Here is a tiny trained network, its code and every weight. The questions are about switching its units off for an input and a class, where a switched-off unit gives its printed mean instead of its output.

import numpy as np


def w(rows, s, z=0):
    codes = np.array(rows[::2]) - 128.0
    scale = np.full(codes.shape[1], s)
    scale[-1] = z or s
    return codes * scale


def norm(h):
    return h / np.sqrt((h * h).mean(-1, keepdims=True) + 1e-5)


def f(y):
    return y / 2 * (1 + np.tanh(0.7978845608 * (y + 0.044715 * y**3)))


def log_softmax(a):
    a = a - a.max(-1, keepdims=True)
    return a - np.log(np.exp(a).sum(-1, keepdims=True))


def net(x, mask):
    res = np.array(x, float).reshape(1, 5) / 4 @ E
    u = 0
    for l in range(3):
        y = f(norm(res) @ A[l][:, :-1].T + A[l][:, -1])
        res = res + np.where(mask[u : u + 5], y, B[l][:, -1]) @ B[l][:, :-1]
        u += 5
    return log_softmax(norm(res)[-1] @ U[:, :-1].T + U[:, -1])


A, B = {}, {}
E = w([
[92,122,117,129,199,72],'x0',
[59,65,127,28,130,104],'x1',
[229,142,134,179,71,68],'x2',
[117,141,2,67,105,120],'x3',
[92,76,66,192,127,139],'x4',
],0.0087)
A[0] = w([
[145,161,213,179,174,26,121],'L0N0',
[165,73,102,77,210,48,127],'L0N1',
[202,170,26,52,173,124,28],'L0N2',
[88,169,82,162,216,186,168],'L0N3',
[2,5,174,77,134,19,4],'L0N4',
],0.0079,0.0027)
B[0] = w([
[94,126,170,159,61,106,206],'L0N0',
[121,146,57,141,82,202,179],'L0N1',
[160,213,134,140,2,112,195],'L0N2',
[155,168,75,146,155,152,213],'L0N3',
[206,89,75,57,200,187,253],'L0N4',
],0.0079,0.0047)
A[1] = w([
[117,50,46,207,147,206,251],'L1N0',
[203,146,115,25,70,91,255],'L1N1',
[166,166,220,123,200,56,169],'L1N2',
[72,216,89,138,254,200,123],'L1N3',
[64,163,65,123,67,96,235],'L1N4',
],0.0096,0.0022)
B[1] = w([
[153,83,181,68,175,10,254],'L1N0',
[78,171,51,254,179,220,252],'L1N1',
[100,103,130,140,94,95,174],'L1N2',
[81,78,127,67,191,229,245],'L1N3',
[205,198,135,137,87,81,203],'L1N4',
],0.01,0.0063)
A[2] = w([
[100,143,173,141,135,202,196],'L2N0',
[147,150,167,78,101,146,2],'L2N1',
[145,121,125,132,92,91,198],'L2N2',
[97,140,135,143,102,132,182],'L2N3',
[158,149,165,137,121,9,250],'L2N4',
],0.015,0.0036)
B[2] = w([
[237,2,113,48,167,10,240],'L2N0',
[180,156,172,130,134,150,113],'L2N1',
[37,68,192,162,21,58,175],'L2N2',
[50,169,219,135,117,48,157],'L2N3',
[165,133,215,108,74,127,254],'L2N4',
],0.0084,0.006)
U = w([
[84,81,82,48,247,140,68],'0',
[75,241,21,190,74,162,90],'1',
[115,127,205,172,60,39,253],'2',
],0.012,0.00034)

Each question gives the input, the list of numbers given to net, and the class t.
The units are the neurons (one row each of A and B). Each row of codes is followed by its name. A weight is (code - 128) times the scale printed after its matrix; where a second scale follows, it is the last column's (A, B and U).
mask holds one flag per neuron, layer by layer. A switched-off neuron (its flag False) gives its mean, the last column of its row in B, instead of its output. The means were averaged over made-up inputs and are rounded, as every weight is.
A unit's drop is (log p(t) with every unit on - log p(t) with that unit switched off) / (log p(t) with every unit on - log p(t) with every unit switched off).
The circuit of an input: a set's keep is (log p(t) with only the set's units on - log p(t) with every unit switched off) / (log p(t) with every unit on - log p(t) with every unit switched off). Starting from the 12 units with the biggest drops (on a tie, the unit counted first), units are removed one at a time, each time the one whose removal leaves the highest keep (on an exact tie, the one counted first), for as long as the keep stays at least 0.8.
circuit, biggest first: the units of the circuit, biggest drop first
top k neurons: the k neurons with the biggest drops, biggest first
top k neurons in layer l: the k neurons of layer l with the biggest drops, biggest first
drop when u is switched off: that unit's drop, to one decimal
input [-5,7,8,6,-8], class 1: circuit, biggest first => (L1N1)
input [-8,-2,-4,6,6], class 2: circuit, biggest first => (L1N0, L0N4, L1N4)
input [-5,0,0,1,-5], class 1: top 2 neurons => (L1N1, L1N3)
input [6,-4,-1,2,-8], class 1: circuit, biggest first => (L1N1, L0N2)
input [5,3,8,7,3], class 1: top 2 neurons => (L1N1, L0N2)
input [1,-6,2,3,-8], class 1: top 2 neurons => (L1N1, L1N0)
input [-7,8,2,3,2], class 1: top 2 neurons => (L1N3, L1N1)
input [-8,-7,-6,8,8], class 0: top 2 neurons in layer 1 => (L1N0, L1N3)
input [-4,8,5,-7,1], class 0: top 2 neurons in layer 1 => (L1N0, L1N4)
input [0,7,5,3,1], class 1: top 3 neurons => (L1N1, L1N3, L2N0)
input [-3,-8,-3,-4,2], class 0: top 2 neurons in layer 1 => (L1N4, L1N3)
input [-6,-2,-2,4,8], class 2: drop when L1N0 is switched off => 0.3
input [1,-8,-3,-1,5], class 0: drop when L1N3 is switched off => 0.6
input [-7,2,4,5,1], class 1: circuit, biggest first => (L1N1)
input [-5,3,2,4,7], class 2: drop when L1N4 is switched off => 0.0
